Below is a small trained network, with its code and all its weights. Each question gives an input and a class and asks what happens when units are switched off, that is, made to give their printed mean instead of their output.

import numpy as np


def w(rows, s, z=0):
    codes = np.array(rows[::2]) - 128.0
    scale = np.full(codes.shape[1], s)
    scale[-1] = z or s
    return codes * scale


def f(y):
    return np.maximum(y, 0)


def log_softmax(a):
    a = a - a.max(-1, keepdims=True)
    return a - np.log(np.exp(a).sum(-1, keepdims=True))


def net(x, mask):
    res = np.array(x, float).reshape(1, 7) / 4 @ E
    y = f(res @ A[0][:, :-1].T + A[0][:, -1])
    res = res + np.where(mask, y, B[0][:, -1]) @ B[0][:, :-1]
    return log_softmax(res[-1] @ U[:, :-1].T + U[:, -1])


A, B = {}, {}
E = w([
[77,86,156,157,167],'x0',
[135,125,114,116,220],'x1',
[183,166,196,114,239],'x2',
[233,91,156,43,128],'x3',
[178,124,1,226,176],'x4',
[208,218,154,220,19],'x5',
[190,191,41,91,200],'x6',
],0.0078)
A[0] = w([
[168,139,57,164,162,47],'n0',
[135,100,143,73,117,234],'n1',
[185,136,167,132,65,173],'n2',
[175,123,164,155,87,107],'n3',
[161,191,177,156,135,84],'n4',
[149,136,120,127,58,200],'n5',
[144,125,80,117,178,84],'n6',
[157,125,186,121,134,1],'n7',
[91,208,122,111,117,83],'n8',
[70,145,184,135,172,153],'n9',
[188,104,130,139,159,119],'n10',
[174,165,133,145,90,98],'n11',
[117,91,96,131,74,63],'n12',
[135,173,139,169,156,74],'n13',
[168,124,103,155,178,91],'n14',
[249,112,92,119,163,110],'n15',
[77,210,123,171,100,108],'n16',
[143,104,159,37,93,223],'n17',
[127,171,90,107,24,223],'n18',
[106,146,144,116,128,78],'n19',
[60,160,117,149,92,198],'n20',
[35,94,130,155,121,141],'n21',
[129,168,164,213,143,89],'n22',
[70,176,126,143,96,197],'n23',
[145,113,135,189,138,65],'n24',
],0.014,0.0047)
B[0] = w([
[208,175,91,113,132,208],'n0',
[89,113,129,12,145,217],'n1',
[41,178,109,162,62,227],'n2',
[36,218,107,181,100,192],'n3',
[109,43,128,233,169,191],'n4',
[76,158,176,136,2,213],'n5',
[187,194,84,107,186,201],'n6',
[146,172,129,149,164,157],'n7',
[211,80,203,129,117,158],'n8',
[118,129,133,175,191,202],'n9',
[88,231,135,115,172,182],'n10',
[67,91,159,139,43,195],'n11',
[115,90,81,100,94,177],'n12',
[162,163,95,207,111,168],'n13',
[163,214,79,144,121,193],'n14',
[129,212,149,72,119,243],'n15',
[215,83,172,150,79,195],'n16',
[56,76,182,51,133,250],'n17',
[105,96,242,112,40,248],'n18',
[188,120,166,150,142,142],'n19',
[195,36,118,159,90,211],'n20',
[99,10,89,148,149,234],'n21',
[145,133,41,223,102,189],'n22',
[208,35,139,201,102,201],'n23',
[110,134,60,151,90,157],'n24',
],0.0075,0.011)
U = w([
[90,53,118,117,64,118],'0',
[184,87,231,163,126,4],'1',
[56,119,254,29,217,174],'2',
[199,230,78,106,165,147],'3',
[39,195,176,114,35,13],'4',
[52,136,170,16,79,217],'5',
[44,57,23,113,214,217],'6',
[67,145,113,190,152,107],'7',
],0.0079,0.0032)

Each question gives the input, the list of numbers given to net, and the class t.
The units are the neurons (one row each of A and B). Each row of codes is followed by its name. A weight is (code - 128) times the scale printed after its matrix; where a second scale follows, it is the last column's (A, B and U).
mask holds one flag per neuron, in row order. A switched-off neuron (its flag False) gives its mean, the last column of its row in B, instead of its output. The means were averaged over made-up inputs and are rounded, as every weight is.
A unit's drop is (log p(t) with every unit on - log p(t) with that unit switched off) / (log p(t) with every unit on - log p(t) with every unit switched off).
The circuit of an input: a set's keep is (log p(t) with only the set's units on - log p(t) with every unit switched off) / (log p(t) with every unit on - log p(t) with every unit switched off). Starting from the 12 units with the biggest drops (on a tie, the unit counted first), units are removed one at a time, each time the one whose removal leaves the highest keep (on an exact tie, the one counted first), for as long as the keep stays at least 0.8.
circuit, biggest first: the units of the circuit, biggest drop first
most important unit: the unit with the biggest drop
top k neurons: the k neurons with the biggest drops, biggest first
drop of u: that unit's drop, to one decimal
input [0,4,-7,-4,-8,-5,2], class 6: circuit, biggest first => (n21 n5)
input [5,8,2,-8,1,-1,-2], class 6: circuit, biggest first => (n21 n18)
input [7,-7,-4,-7,-8,-8,6], class 6: circuit, biggest first => (n21)
input [-1,6,6,6,2,-5,0], class 3: circuit, biggest first => (n14 n6)
input [5,0,5,-2,2,-6,-3], class 6: circuit, biggest first => (n18 n21)
input [3,-7,-1,-3,-8,5,5], class 1: circuit, biggest first => (n23 n8)
input [8,4,-8,-5,8,0,-7], class 6: top 4 neurons => (n21 n18 n5 n11)
input [2,-5,8,0,1,4,-1], class 7: top 3 neurons => (n4 n18 n22)
input [3,-6,-8,-2,-4,6,-6], class 0: top 2 neurons => (n20 n23)
input [1,-1,-1,-1,-5,-5,-5], class 2: top 2 neurons => (n17 n22)
input [8,1,-6,-8,6,4,2], class 1: top 2 neurons => (n16 n23)
input [4,-8,-5,-6,-4,0,6], class 0: top 2 neurons => (n21 n12)
input [-6,4,-5,-8,2,7,-2], class 1: top 3 neurons => (n16 n23 n8)
input [1,0,6,-5,1,6,-2], class 7: most important unit => n22
input [-1,8,-1,-3,-2,-4,2], class 6: top 2 neurons => (n18 n15)
input [0,-1,5,-2,-5,2,4], class 1: drop of n4 => 0.2
input [7,-7,1,3,0,-6,3], class 2: drop of n2 => 0.1
input [-3,-6,-1,8,1,-7,-6], class 2: drop of n17 => 0.3
